Look-ups in named tables: a row name and a column name give one cell, copied from the table.

zir:
fields: pozuf, zus, kib, sedokir
fiv: [0.506, -0.684, -0.657, 3.660]
supa: [2.857, 1.089, 3.548, -1.119]
bitagil: [1.189, 1.429, 2.052, 0.499]
mub: [1.955, 6.475, 1.838, 8.896]
bivarig: [2.036, -1.355, -0.457, -2.029]
zunum: [0.995, -0.910, -1.309, -8.677]
das: [1.150, 4.577, 4.329, 9.095]
maf: [1.184, -0.386, 1.464, 1.701]

das, zus: 4.577
bitagil, zus: 1.429
fiv, kib: -0.657
zunum, sedokir: -8.677
das, kib: 4.329
das, pozuf: 1.150
fiv, zus: -0.684
Which row has the largest sedokir? das

Table domo
	dezibi	mirivig	zuvo	dur
rivube	-24.160	-62.191	-77.754	-50.110
tubud	6.773	-1.825	-18.345	30.344
tilom	3.222	-73.707	-29.396	-45.152
vafu	-44.768	23.749	-55.577	19.176
vela	16.880	-75.497	-26.755	-36.286
lup	-53.959	35.693	-42.885	22.671
soz	-7.689	-5.040	13.615	11.935
teba	-36.708	15.415	-55.579	17.102
vavine	-15.194	-25.547	-58.668	-7.326
sodeb	-27.348	0.145	-57.068	9.111
megiba	-42.333	-52.845	-74.582	-55.479
tufe	-6.081	46.800	8.492	67.034

What is the zuvo of megiba in domo?
-74.582
What is the dur of rivube in domo?
-50.110
What is the dur of tufe in domo?
67.034
What is the dur of vafu in domo?
19.176
What is the dezibi of vavine in domo?
-15.194
What is the dezibi of tilom in domo?
3.222
What is the zuvo of tilom in domo?
-29.396
What is the dezibi of teba in domo?
-36.708
What is the zuvo of vafu in domo?
-55.577
What is the mirivig of vela in domo?
-75.497
What is the dezibi of soz in domo?
-7.689
What is the mirivig of tilom in domo?
-73.707
What is the zuvo of vela in domo?
-26.755
What is the dur of teba in domo?
17.102
What is the dezibi of rivube in domo?
-24.160
What is the mirivig of vafu in domo?
23.749
What is the zuvo of sodeb in domo?
-57.068
What is the dur of megiba in domo?
-55.479
What is the dezibi of tubud in domo?
6.773

Table fuga
columns: nid, vefiku, rere, ser, lelugi, gar
fak: [-0.38, 0.34, -0.30, -0.43, -0.16, -0.37]
faro: [0.48, -0.02, -0.50, 0.61, -0.34, -0.07]
zapi: [0.19, 0.32, -0.17, 0.47, 0.04, -0.34]
lofopo: [0.17, -0.45, -0.22, 0.02, 0.54, 0.23]
sibomem: [0.00, -0.04, -0.16, -0.12, -0.28, 0.47]
vipozen: [-0.10, 0.50, -0.01, 0.08, 0.29, 0.10]
lamolar: [0.40, 0.02, -0.25, 0.24, -0.29, 0.04]
voz: [0.25, -0.48, -0.52, 0.19, -0.13, 0.41]
salirop: [0.44, 0.03, 0.56, 0.60, -0.11, 0.29]

What is the ser of zapi in fuga?
0.47
What is the rere of voz in fuga?
-0.52
What is the vefiku of lofopo in fuga?
-0.45
What is the vefiku of zapi in fuga?
0.32
What is the lelugi of sibomem in fuga?
-0.28
What is the gar of zapi in fuga?
-0.34
What is the vefiku of faro in fuga?
-0.02

lora.tsv
	lum	lan	tanase	zozek	gebev	vova	bot	kuvamo
tunemu	66	182	133	218	109	190	127	182
zef	123	237	186	161	71	137	171	162
fezikin	221	88	171	94	83	75	137	135
tafatav	204	40	163	99	119	123	98	104
fumila	64	151	106	222	130	187	119	188
pas	201	168	184	105	66	70	172	152
soti	77	211	157	205	93	182	141	174
nebizeg	178	204	189	119	63	86	180	156
kebe	98	231	176	185	80	164	156	167
lag	217	57	167	96	99	95	117	121
taf	216	128	177	97	72	66	157	145
radutob	151	227	191	138	65	110	179	158

What is the vova of taf in lora? 66
What is the lum of taf in lora? 216
What is the zozek of fumila in lora? 222
What is the bot of nebizeg in lora? 180
What is the vova of zef in lora? 137
What is the vova of fezikin in lora? 75
What is the gebev of taf in lora? 72
What is the zozek of taf in lora? 97
What is the gebev of soti in lora? 93
What is the lan of zef in lora? 237
What is the kuvamo of radutob in lora? 158
What is the zozek of tafatav in lora? 99
What is the lan of radutob in lora? 227
What is the vova of kebe in lora? 164
What is the vova of tafatav in lora? 123
What is the kuvamo of kebe in lora? 167
What is the tanase of fezikin in lora? 171
What is the gebev of pas in lora? 66

bifo
|  | nupi | tega | pulos | gizog | meki | fikose |
|---|---|---|---|---|---|---|
| ked | 16.966 | -48.194 | -50.700 | 27.499 | -48.444 | -43.198 |
| mil | -11.032 | -48.325 | -49.885 | -19.401 | 2.965 | -46.514 |
| tasiz | -78.474 | -50.274 | -49.534 | 86.874 | -68.031 | -45.331 |
| rusub | -68.880 | -51.400 | -51.305 | 50.887 | 41.360 | -48.558 |

What is the fikose of rusub in bifo?
-48.558
What is the fikose of tasiz in bifo?
-45.331
What is the gizog of ked in bifo?
27.499
What is the meki of rusub in bifo?
41.360
What is the nupi of rusub in bifo?
-68.880
What is the pulos of ked in bifo?
-50.700
What is the pulos of tasiz in bifo?
-49.534
What is the pulos of rusub in bifo?
-51.305
What is the tega of tasiz in bifo?
-50.274
What is the pulos of mil in bifo?
-49.885
What is the meki of tasiz in bifo?
-68.031
What is the fikose of mil in bifo?
-46.514
What is the tega of mil in bifo?
-48.325
Which row has the largest tega? ked

bal:
|  | vozop | kege | tizuke | vos | sezunu | ket |
|---|---|---|---|---|---|---|
| zupumod | 2615 | 859 | -731 | 1199 | 1172 | -2856 |
| tazog | -1940 | -528 | 1935 | 405 | 1660 | 5696 |
| zir | 843 | 1044 | 606 | 680 | -3377 | 5730 |
| somikeg | 593 | 2062 | -1053 | 1037 | 191 | 3214 |
| zofupo | 721 | 300 | 258 | -1190 | 2713 | -5183 |
| lakib | -350 | -1433 | -2036 | -374 | 311 | 1212 |
| bor | -1134 | 1792 | 483 | 555 | -279 | 2470 |
| pobevab | -451 | -519 | -3174 | 338 | 3585 | -2902 |
| totunog | 2447 | 2446 | -4446 | 777 | 716 | -2917 |

sezunu of lakib = 311
kege of zir = 1044
kege of zupumod = 859
tizuke of zupumod = -731
vos of totunog = 777
tizuke of zofupo = 258
vozop of zupumod = 2615
vozop of pobevab = -451
kege of zofupo = 300
kege of lakib = -1433
vozop of totunog = 2447
kege of totunog = 2446
tizuke of lakib = -2036
vos of zir = 680
kege of bor = 1792
ket of zofupo = -5183
Row with the largest vos: zupumod

papunir:
cols = gunov, fav, fozogon, vemarap
nomi: [320, 461, 270, 635]
vaf: [-68, -306, -214, -418]
ber: [-73, -303, -318, -556]
dulesad: [212, 487, 275, 636]
gufez: [220, 479, 231, 644]
nif: [189, 527, 230, 688]
rukepan: [-593, -447, -347, -546]
ronov: [-77, -332, -232, -487]
gopeti: [-821, -505, -327, -581]
kasoru: [322, 472, 269, 684]
sare: [229, 506, 239, 676]

dulesad, fav => 487
sare, fav => 506
ronov, fav => -332
gufez, vemarap => 644
dulesad, gunov => 212
vaf, fozogon => -214
kasoru, gunov => 322
ber, fav => -303
gopeti, fav => -505
dulesad, fozogon => 275
sare, fozogon => 239
rukepan, gunov => -593
rukepan, fav => -447

fitimot:
        dolerar  vaka
gor         132   189
rikiro      162   158
kofudu      126   136
zel         150    88
guka        165   100
pugave      170   109
fuf          86   134
fidu         43    46
defele      166    35
tapi        204    72

dolerar of guka = 165
dolerar of rikiro = 162
vaka of zel = 88
vaka of fidu = 46
dolerar of pugave = 170
dolerar of fuf = 86
vaka of gor = 189
dolerar of kofudu = 126
vaka of kofudu = 136
vaka of tapi = 72
vaka of defele = 35
vaka of pugave = 109
vaka of rikiro = 158

vib =
columns: mikebek, dimom, feg, res, surup
lepi: [68549, 70198, 60445, 63179, 90008]
fet: [69445, 70054, 59613, 61550, 89652]
duse: [70909, 71689, 56421, 57599, 92834]
sosur: [83061, 80808, 55509, 41774, 51508]
nipeb: [70357, 65395, 74265, 70105, 48944]
dur: [84418, 84929, 52060, 37800, 54483]
sovu: [66826, 66905, 66189, 69263, 81966]
ris: [69980, 70532, 58354, 60066, 91214]
guvu: [96262, 96785, 41852, 16256, 38403]
rutem: [66208, 64859, 72490, 74124, 67419]
bemek: [85273, 83607, 56778, 39910, 39696]

feg of bemek: 56778
mikebek of rutem: 66208
dimom of fet: 70054
res of sosur: 41774
mikebek of duse: 70909
surup of nipeb: 48944

rapud
|  | nububir | gugivi | gozu |
|---|---|---|---|
| nadob | 97.43 | 2.10 | 13.27 |
| labuk | -91.32 | -12.28 | 63.65 |
| vade | 7.80 | -22.35 | 32.43 |

nububir of labuk is -91.32
gugivi of nadob is 2.10
gugivi of vade is -22.35
nububir of nadob is 97.43
gozu of vade is 32.43
gugivi of labuk is -12.28
gozu of nadob is 13.27
nububir of vade is 7.80

mupamap =
columns: pude, zorika, banaze, lin, lekubot
surig: [0.0, -0.6, -0.2, -0.7, 0.2]
nugi: [0.1, -0.7, -0.1, -0.6, 0.2]
leb: [0.1, -0.7, -0.1, -0.5, 0.3]
fotulo: [0.1, -0.7, -0.5, -0.8, -0.1]
ronilu: [0.2, -0.8, -0.2, -0.2, 0.3]
sop: [0.1, -0.6, -0.2, -0.7, 0.2]
topigun: [0.6, -0.5, -0.4, 0.0, 0.3]

ronilu, pude -> 0.2
topigun, lin -> 0.0
nugi, zorika -> -0.7
topigun, zorika -> -0.5
sop, zorika -> -0.6
fotulo, lin -> -0.8
surig, lin -> -0.7
leb, lin -> -0.5
fotulo, pude -> 0.1
fotulo, lekubot -> -0.1
sop, pude -> 0.1
topigun, lekubot -> 0.3

